Look-ups in named tables: a row name and a column name give one cell, copied from the table.

kiga:
	ferapa	meze	vul
vimora	15	38	47
nelop	165	126	103
rizaso	151	219	232

ferapa of vimora: 15
meze of nelop: 126
vul of nelop: 103
ferapa of rizaso: 151
vul of vimora: 47
meze of rizaso: 219
vul of rizaso: 232
meze of vimora: 38
ferapa of nelop: 165
Which row has the largest meze? rizaso

Table tum
           buz    nug  vazuvig
dup      -0.53   0.58    -0.14
retam    -0.51   0.83    -0.47
vidu     -0.52   0.72    -0.33
dini     -0.59  -0.12     0.73
dur      -0.50   0.89    -0.54
zizunod  -0.57   0.07     0.49
dabi     -0.50   0.91    -0.56
val      -0.57   0.16     0.39
kigezub  -0.59  -0.08     0.68
vato     -0.52   0.66    -0.24
marez    -0.55   0.30     0.20
vem      -0.59  -0.18     0.81

What is the buz of vem in tum?
-0.59
What is the vazuvig of vidu in tum?
-0.33
What is the nug of dini in tum?
-0.12
What is the vazuvig of dur in tum?
-0.54
What is the buz of marez in tum?
-0.55
What is the buz of kigezub in tum?
-0.59

fug:
,fimi,gefun,fir,kifi,vatin,rededa
niriro,26275,77999,72588,8925,48458,65372
misal,31918,69271,64496,20077,52797,59018
zunot,33606,73983,66005,11108,57865,68645
rud,61224,51486,46502,49465,67160,62426

zunot, fir => 66005
zunot, rededa => 68645
niriro, vatin => 48458
rud, gefun => 51486
zunot, fimi => 33606
misal, vatin => 52797
niriro, rededa => 65372
niriro, fir => 72588
rud, rededa => 62426
misal, rededa => 59018
zunot, kifi => 11108
Row with the largest kifi: rud

rav =
fields: mopu, ton, tusubup, ruzazo, duguke, vakamiz, pul
ruvopem: [164, 154, 76, 191, 165, 171, 69]
zevo: [116, 188, 212, 93, 104, 101, 229]
sil: [162, 190, 114, 134, 145, 158, 89]
sab: [111, 131, 170, 192, 133, 110, 230]
kaba: [145, 85, 80, 165, 182, 153, 143]
gom: [194, 189, 59, 117, 199, 183, 61]
zos: [164, 194, 109, 161, 160, 157, 105]
gib: [168, 146, 73, 135, 158, 175, 47]
tutov: [173, 190, 95, 134, 164, 167, 79]
kuloki: [156, 170, 104, 178, 147, 160, 87]

vakamiz of kuloki = 160
duguke of sab = 133
pul of sil = 89
pul of tutov = 79
duguke of gom = 199
duguke of sil = 145
tusubup of sab = 170
pul of ruvopem = 69
tusubup of gom = 59

fug:
,laz,raf,zimo,tav,nav,sog
retag,12.12,-44.29,-16.02,-80.19,69.64,-34.80
pak,-44.01,-46.95,-47.39,16.06,53.16,-52.20
baz,55.46,-64.35,16.29,-28.57,19.73,29.04
gop,-33.83,-33.94,-56.35,-97.60,-36.77,-17.04
bufigas,-5.08,62.67,26.43,-56.03,25.97,-45.69
riruv,-23.80,-64.87,-38.46,62.56,-61.16,27.81
por,-58.96,47.48,-26.27,5.78,-45.61,-32.41
zul,-21.50,-59.25,-37.29,27.73,-58.41,23.20
dodalo,-30.68,42.63,-17.49,-98.01,-54.76,-20.49
gulabi,5.72,-39.75,-13.45,-69.50,64.68,-41.40
gife,13.18,53.59,33.29,-75.32,55.11,-51.03
bofe,-26.71,45.13,-14.06,-82.40,-51.18,-23.32
mimolav,-86.49,-43.65,-91.53,-11.26,-18.34,-48.98

gife, zimo => 33.29
por, tav => 5.78
gop, laz => -33.83
gife, sog => -51.03
bufigas, zimo => 26.43
gop, zimo => -56.35
bofe, tav => -82.40
gulabi, raf => -39.75
por, raf => 47.48
por, laz => -58.96
Which row has the largest sog? baz

